Below is a small trained network, with its code and all its weights. Each question gives an input and a class and asks what happens when units are switched off, that is, made to give their printed mean instead of their output.

import numpy as np


def w(rows, s, z=0):
    codes = np.array(rows[::2]) - 128.0
    scale = np.full(codes.shape[1], s)
    scale[-1] = z or s
    return codes * scale


def f(y):
    return y / 2 * (1 + np.tanh(0.7978845608 * (y + 0.044715 * y**3)))


def log_softmax(a):
    a = a - a.max(-1, keepdims=True)
    return a - np.log(np.exp(a).sum(-1, keepdims=True))


def net(x, mask):
    res = np.array(x, float).reshape(1, 4) / 4 @ E
    y = f(res @ A[0][:, :-1].T + A[0][:, -1])
    res = res + np.where(mask, y, B[0][:, -1]) @ B[0][:, :-1]
    return log_softmax(res[-1] @ U[:, :-1].T + U[:, -1])


A, B = {}, {}
E = w([
[48,207,101,118,163,101],'x0',
[100,148,144,248,104,141],'x1',
[109,81,107,181,114,11],'x2',
[156,147,43,108,49,145],'x3',
],0.012)
A[0] = w([
[109,255,167,155,75,158,167],'neuron 0',
[98,153,89,138,143,63,168],'neuron 1',
[60,122,112,164,177,35,135],'neuron 2',
[154,117,59,13,141,124,209],'neuron 3',
[103,225,130,123,113,242,151],'neuron 4',
[148,90,154,70,234,119,209],'neuron 5',
[175,136,62,56,76,103,152],'neuron 6',
[111,68,154,216,30,151,179],'neuron 7',
[48,149,137,150,145,104,136],'neuron 8',
[135,115,46,34,112,136,164],'neuron 9',
[114,146,126,194,64,197,168],'neuron 10',
[148,189,90,65,49,162,254],'neuron 11',
[106,167,219,110,182,194,201],'neuron 12',
[129,52,90,193,115,83,246],'neuron 13',
[143,99,30,7,108,113,193],'neuron 14',
[129,100,206,62,241,140,135],'neuron 15',
],0.01,0.005)
B[0] = w([
[145,159,86,128,231,113,204],'neuron 0',
[97,144,137,168,135,175,198],'neuron 1',
[91,149,167,174,156,111,242],'neuron 2',
[64,113,163,104,12,170,233],'neuron 3',
[145,144,63,67,202,169,229],'neuron 4',
[67,93,195,108,106,87,218],'neuron 5',
[102,158,102,196,49,161,205],'neuron 6',
[196,63,103,174,157,101,234],'neuron 7',
[84,136,162,123,188,145,197],'neuron 8',
[132,154,104,111,59,194,211],'neuron 9',
[194,122,60,138,138,99,200],'neuron 10',
[106,131,62,133,112,186,229],'neuron 11',
[111,94,91,58,177,78,231],'neuron 12',
[158,145,167,252,86,93,250],'neuron 13',
[86,158,150,136,8,167,239],'neuron 14',
[95,77,163,41,149,72,226],'neuron 15',
],0.011)
U = w([
[115,123,195,72,38,105,1],'0',
[79,207,176,212,185,101,38],'1',
[97,20,154,20,171,63,232],'2',
[255,15,101,221,102,69,211],'3',
[176,184,25,77,233,178,183],'4',
[110,150,82,113,14,231,178],'5',
],0.0087,0.0018)

Each question gives the input, the list of numbers given to net, and the class t.
The units are the neurons (one row each of A and B). Each row of codes is followed by its name. A weight is (code - 128) times the scale printed after its matrix; where a second scale follows, it is the last column's (A, B and U).
mask holds one flag per neuron, in row order. A switched-off neuron (its flag False) gives its mean, the last column of its row in B, instead of its output. The means were averaged over made-up inputs and are rounded, as every weight is.
A unit's drop is (log p(t) with every unit on - log p(t) with that unit switched off) / (log p(t) with every unit on - log p(t) with every unit switched off).
The circuit of an input: a set's keep is (log p(t) with only the set's units on - log p(t) with every unit switched off) / (log p(t) with every unit on - log p(t) with every unit switched off). Starting from the 12 units with the biggest drops (on a tie, the unit counted first), units are removed one at a time, each time the one whose removal leaves the highest keep (on an exact tie, the one counted first), for as long as the keep stays at least 0.8.
circuit, biggest first: the units of the circuit, biggest drop first
unit that matters most: the unit with the biggest drop
top k neurons: the k neurons with the biggest drops, biggest first
drop of u: that unit's drop, to one decimal
input [-1,-2,-8,-2], class 2: unit that matters most	neuron 15
input [-2,0,0,-2], class 2: circuit, biggest first	(neuron 6; neuron 14)
input [-3,-2,7,-7], class 1: top 4 neurons	(neuron 13; neuron 2; neuron 12; neuron 10)
input [1,6,-1,4], class 4: top 2 neurons	(neuron 0; neuron 4)
input [-8,5,-4,-6], class 3: top 2 neurons	(neuron 7; neuron 10)
input [-6,-4,8,4], class 5: top 2 neurons	(neuron 14; neuron 6)
input [-4,8,-8,-8], class 4: top 4 neurons	(neuron 4; neuron 0; neuron 10; neuron 3)
input [0,-4,-5,-2], class 2: top 2 neurons	(neuron 15; neuron 12)
input [6,7,3,7], class 1: top 2 neurons	(neuron 13; neuron 2)
input [-5,1,-1,3], class 3: top 2 neurons	(neuron 7; neuron 3)
input [-8,6,-7,-5], class 4: drop of neuron 10	0.3
input [4,-4,7,-2], class 1: drop of neuron 2	0.0
input [3,-3,-1,-1], class 0: drop of neuron 0	0.2
input [-3,0,6,-8], class 1: circuit, biggest first	(neuron 2)
input [7,-5,8,-5], class 1: drop of neuron 2	0.1
